x =
[[126 138 147 122 122 124 148 116 108 149 131 123]
 [156 117 142 135 132 121 138 135 146 120 140 124]
 [113 145 138 123 140 131 114 132 116 110 122 136]
 [126 131 117 122 132 129 139 114 139 143 142 130]
 [117 116 129 125 136 135 106 144 128 113 123 145]
 [138 121 111 136 119 119 132  99 131 145 133 138]
 [134 117 114 129 119 117 103 112 133 114 109 129]
 [108 138 114 118 144 134 115 110 111 130 131 118]
 [146 111 139 126 143 123 133 137 136 130 139 109]
 [107 115 129 117 146 120 112 129 117 147 113 131]
 [119 150 128 138 118 140 154 143 124 139 136 137]
 [142 135 126 116 133 111 114 121 122 134 143 156]
 [126 116 123 117 134 141 112 112 118 118 146 130]
 [137 126 132 116 129 120 132  99 157 118 127 122]]
x[0,0]: 126
x[13,11]: 122
x[:, 6]: [148, 138, 114, 139, 106, 132, 103, 115, 133, 112, 154, 114, 112, 132]
x[10,4]: 118
x[8]: [146, 111, 139, 126, 143, 123, 133, 137, 136, 130, 139, 109]
x[0,6]: 148
x[:, 4]: [122, 132, 140, 132, 136, 119, 119, 144, 143, 146, 118, 133, 134, 129]
x[:, 7]: [116, 135, 132, 114, 144, 99, 112, 110, 137, 129, 143, 121, 112, 99]
x[2,4]: 140
x[2,1]: 145
x[10]: [119, 150, 128, 138, 118, 140, 154, 143, 124, 139, 136, 137]
x[13,6]: 132
x[6,5]: 117
x[:, 5]: [124, 121, 131, 129, 135, 119, 117, 134, 123, 120, 140, 111, 141, 120]
x[8,2]: 139
x[6,7]: 112
x[3,1]: 131
x[13]: [137, 126, 132, 116, 129, 120, 132, 99, 157, 118, 127, 122]
x[10,9]: 139
x[7]: [108, 138, 114, 118, 144, 134, 115, 110, 111, 130, 131, 118]
x[3,9]: 143
x[6,2]: 114
x[10,6]: 154
x[:, 9]: [149, 120, 110, 143, 113, 145, 114, 130, 130, 147, 139, 134, 118, 118]
x[:, 10]: [131, 140, 122, 142, 123, 133, 109, 131, 139, 113, 136, 143, 146, 127]
x[2,8]: 116
x[12,4]: 134
x[6,3]: 129
x[3,11]: 130
x[6,0]: 134
x[3]: [126, 131, 117, 122, 132, 129, 139, 114, 139, 143, 142, 130]
x[:, 0]: [126, 156, 113, 126, 117, 138, 134, 108, 146, 107, 119, 142, 126, 137]
x[13,9]: 118
x[8,9]: 130

X = 104,135,130,131,133,125,132,128,134,115,133,132,127,132,133,130
X[0] = 104
X[3] = 131
X[15] = 130
X[11] = 132
X[9] = 115
X[12] = 127

m = [123 101 146 122]
m[0] -> 123
m[3] -> 122
m[1] -> 101
m[2] -> 146

M =
array([[133, 131, 121, 105, 141, 142, 131, 120, 135, 140, 140, 113, 107,
        117],
       [133, 122, 133, 138, 140, 116, 117, 124, 153, 139, 102, 132, 101,
        145],
       [108, 137, 137, 126, 105, 143, 143, 142, 134, 113, 127, 134, 136,
        145],
       [127, 143, 138, 106, 131, 144, 149, 134, 153, 121, 135, 142, 126,
        142],
       [108, 137, 128, 131, 108, 116, 120, 143, 138, 119, 106, 141, 133,
        153],
       [135, 120, 140, 141, 128, 116, 126, 120, 133, 118, 101, 142, 134,
        154],
       [134, 125, 123, 136, 129, 142, 116, 122, 154, 136, 123, 112,  99,
        118]])
M[0][0] -> 133
M[:, 13] -> [117, 145, 145, 142, 153, 154, 118]
M[:, 9] -> [140, 139, 113, 121, 119, 118, 136]
M[5][9] -> 118
M[4][0] -> 108
M[2][4] -> 105
M[:, 11] -> [113, 132, 134, 142, 141, 142, 112]
M[4][6] -> 120
M[1][3] -> 138
M[2][7] -> 142
M[0][2] -> 121
M[:, 8] -> [135, 153, 134, 153, 138, 133, 154]
M[2][11] -> 134
M[3][4] -> 131
M[2][12] -> 136
M[6][4] -> 129
M[:, 4] -> [141, 140, 105, 131, 108, 128, 129]
M[1] -> [133, 122, 133, 138, 140, 116, 117, 124, 153, 139, 102, 132, 101, 145]
M[2][6] -> 143
M[4][1] -> 137
M[5][5] -> 116
M[3][6] -> 149
M[0][8] -> 135
M[4][4] -> 108
M[4][3] -> 131
M[2][13] -> 145
M[5][8] -> 133
M[:, 3] -> [105, 138, 126, 106, 131, 141, 136]
M[0][11] -> 113
M[3] -> [127, 143, 138, 106, 131, 144, 149, 134, 153, 121, 135, 142, 126, 142]
M[0][4] -> 141
M[1][10] -> 102
M[2][9] -> 113
M[:, 5] -> [142, 116, 143, 144, 116, 116, 142]
M[6][2] -> 123
M[0][3] -> 105
